[[100 136 122]
 [130 141 121]
 [139 127 118]]
->
[[130 141 121]
 [139 127 118]]

[[115 156 114]
 [115 117 151]
 [141 107 130]
 [148 113 143]]
->
[[115 117 151]
 [141 107 130]]

[[144 132 132]
 [156 134 141]
 [111 132 118]
 [153 138 126]
 [117 131 118]]
->
[[156 134 141]
 [111 132 118]]

[[118 150 101 135 141]
 [128 123 127 112 106]
 [128 113 135 136 127]
 [132 116 122 132 135]
 [136 151 128 133 128]]
->
[[128 123 127]
 [128 113 135]]

[[150 126 102 118 106]
 [138 126 112 124 103]
 [127 129 133 128 101]
 [128 133 144 127 102]
 [140 126 110 123 103]]
->
[[138 126 112]
 [127 129 133]]

[[156 112 124 141]
 [120 130 110 130]
 [128 150 131 117]
 [119 139 123 124]]
->
[[120 130 110]
 [128 150 131]]

[[145 135 105]
 [129 114 133]
 [122 138 104]
 [146 120 128]
 [117 135 127]]
->
[[129 114 133]
 [122 138 104]]

[[117 131 135]
 [151 122 116]
 [132 126 128]
 [134 122 117]
 [114 133 138]]
->
[[151 122 116]
 [132 126 128]]

[[108 130 129]
 [128 128 128]
 [103 123 151]]
->
[[128 128 128]
 [103 123 151]]
---
[[128 115 135 148 130 137 151]
 [132 141 119 125 134 119 113]
 [137 130 119 135 130 131 129]
 [121 122 138 128 132 125 135]
 [128 137 124 125 134 122 118]
 [130 111 135 145 130 137 151]
 [133 126 122 128 119 137 135]
 [126 141 124 115 132 116 108]
 [138 133 116 135 122 137 135]
 [126 115 135 135 120 140 145]]
->
[[151 128 115 135 148 130 137]
 [113 132 141 119 125 134 119]
 [129 137 130 119 135 130 131]
 [135 121 122 138 128 132 125]
 [118 128 137 124 125 134 122]
 [151 130 111 135 145 130 137]
 [135 133 126 122 128 119 137]
 [108 126 141 124 115 132 116]
 [135 138 133 116 135 122 137]
 [145 126 115 135 135 120 140]]

[[109 115]
 [107 113]
 [121 123]
 [104 112]
 [102 110]
 [109 115]
 [115 119]
 [112 117]]
->
[[115 109]
 [113 107]
 [123 121]
 [112 104]
 [110 102]
 [115 109]
 [119 115]
 [117 112]]

[[116 117 126 128 125 127 123 130 121 126 139]
 [116 137 151 127 128 137 156 115 140 132 123]
 [120 127 123 117 125 132 135 139 126 144 139]]
->
[[139 116 117 126 128 125 127 123 130 121 126]
 [123 116 137 151 127 128 137 156 115 140 132]
 [139 120 127 123 117 125 132 135 139 126 144]]

[[128 130 127 128 132 127 123 123 118]
 [144 135 124 132 151 139 124 107 106]
 [114 126 102 141 114 131 113 124 135]
 [123 116 108 133 113 117 134 121 142]
 [134 133 119 121 132 146 127 118 143]
 [115 130 134 120 118 143 126 122 122]]
->
[[118 128 130 127 128 132 127 123 123]
 [106 144 135 124 132 151 139 124 107]
 [135 114 126 102 141 114 131 113 124]
 [142 123 116 108 133 113 117 134 121]
 [143 134 133 119 121 132 146 127 118]
 [122 115 130 134 120 118 143 126 122]]

[[126 114]
 [118 133]
 [118 123]
 [143 149]
 [109  99]
 [133 126]
 [127 127]
 [122 126]]
->
[[114 126]
 [133 118]
 [123 118]
 [149 143]
 [ 99 109]
 [126 133]
 [127 127]
 [126 122]]

[[112 119 118 139]
 [114 126 135 108]
 [103 128 120 132]
 [126 129 133 116]]
->
[[139 112 119 118]
 [108 114 126 135]
 [132 103 128 120]
 [116 126 129 133]]

[[128 127 126 128 127 126]
 [124 140 120 131 125 116]
 [122 132 145 133 128 133]
 [132 118 102 125 121 107]
 [129 128 134 125 127 132]
 [130 128 138 123 127 135]
 [126 134 124 130 126 121]
 [128 132 114 128 128 131]
 [129 133 109 128 128 131]]
->
[[126 128 127 126 128 127]
 [116 124 140 120 131 125]
 [133 122 132 145 133 128]
 [107 132 118 102 125 121]
 [132 129 128 134 125 127]
 [135 130 128 138 123 127]
 [121 126 134 124 130 126]
 [131 128 132 114 128 128]
 [131 129 133 109 128 128]]

[[136 132 132 128 104 124 126 149]
 [141 131 128 129 123 117 125 121]
 [143 130 131 128 106 118 126 144]
 [139 127 126 126 124 137 131 134]
 [118 130 129 128 142 126 126 105]
 [139 127 123 125 137 107 131 101]
 [132 122 122 125 142 132 133 135]
 [132 134 134 129 102 132 124 153]]
->
[[149 136 132 132 128 104 124 126]
 [121 141 131 128 129 123 117 125]
 [144 143 130 131 128 106 118 126]
 [134 139 127 126 126 124 137 131]
 [105 118 130 129 128 142 126 126]
 [101 139 127 123 125 137 107 131]
 [135 132 122 122 125 142 132 133]
 [153 132 134 134 129 102 132 124]]

[[137 118 125 133 133 122 134]
 [140 128 120 133 145 109 133]
 [127 132 124 135 136 128 132]
 [135 126 126 130 120 107 130]
 [120 151 115 136 120 111 122]
 [122 130 124 131 123 142 125]
 [121 148 121 126 135 108 122]
 [131 131 139 131 112 116 125]]
->
[[134 137 118 125 133 133 122]
 [133 140 128 120 133 145 109]
 [132 127 132 124 135 136 128]
 [130 135 126 126 130 120 107]
 [122 120 151 115 136 120 111]
 [125 122 130 124 131 123 142]
 [122 121 148 121 126 135 108]
 [125 131 131 139 131 112 116]]
---
[[129 128 134 154 129]
 [132 122 120 134 122]
 [122 134 140 140 110]]
->
[[122 120]
 [134 140]]

[[124 144 156 129]
 [122 151 151 124]
 [140 111 144 150]
 [127 114 145 152]
 [107 153 138 127]]
->
[[151 151]
 [111 144]]

[[143 125 135]
 [118 107 124]
 [149 112 128]
 [139 136 135]
 [109 150 130]]
->
[[107 124]
 [112 128]]

[[133 107 138 122]
 [129 126 122 125]
 [123 133 112 129]
 [126 129 113 131]
 [135 116 127 124]]
->
[[126 122]
 [133 112]]

[[127 130 126 127 129]
 [109 123 126 131 108]
 [126 123 126 127 130]
 [136 131 100 115 130]]
->
[[123 126]
 [123 126]]

[[124 123 129 114]
 [128 135 134 105]
 [121 122 120 141]
 [129 121 123 128]
 [115 111 114 135]]
->
[[135 134]
 [122 120]]

[[137 118 123 131 141]
 [142 106 120 100 106]
 [125 103 110 111 113]]
->
[[106 120]
 [103 110]]

[[114 116 126 147 140]
 [115 107 116 143 155]
 [123 129 119 137 139]]
->
[[107 116]
 [129 119]]

[[131 123 151]
 [136 128 140]
 [131 122 102]]
->
[[128 140]
 [122 102]]
---
[[148 153 132 143 122]
 [129 151 123 129 123]
 [134 150 107 121 135]
 [124 138 117 124 104]
 [147 102 122 133 148]]
->
[[153 132]
 [151 123]]

[[129 117 121]
 [126 133 157]]
->
[[117 121]
 [133 157]]

[[123 122 126 129 130]
 [117 115 123 130 132]
 [117 114 123 130 132]
 [146 120 130 137 149]
 [128 128 128 128 128]]
->
[[122 126]
 [115 123]]

[[150 150 150 128]
 [145 129 135 153]
 [137 131 118 133]
 [157 123 107 140]]
->
[[150 150]
 [129 135]]

[[128 143 130 122]
 [125 121 133 123]
 [104 119 133 126]
 [135 108 125 124]]
->
[[143 130]
 [121 133]]

[[153 137 136]
 [131 139 133]
 [109 142 141]]
->
[[137 136]
 [139 133]]
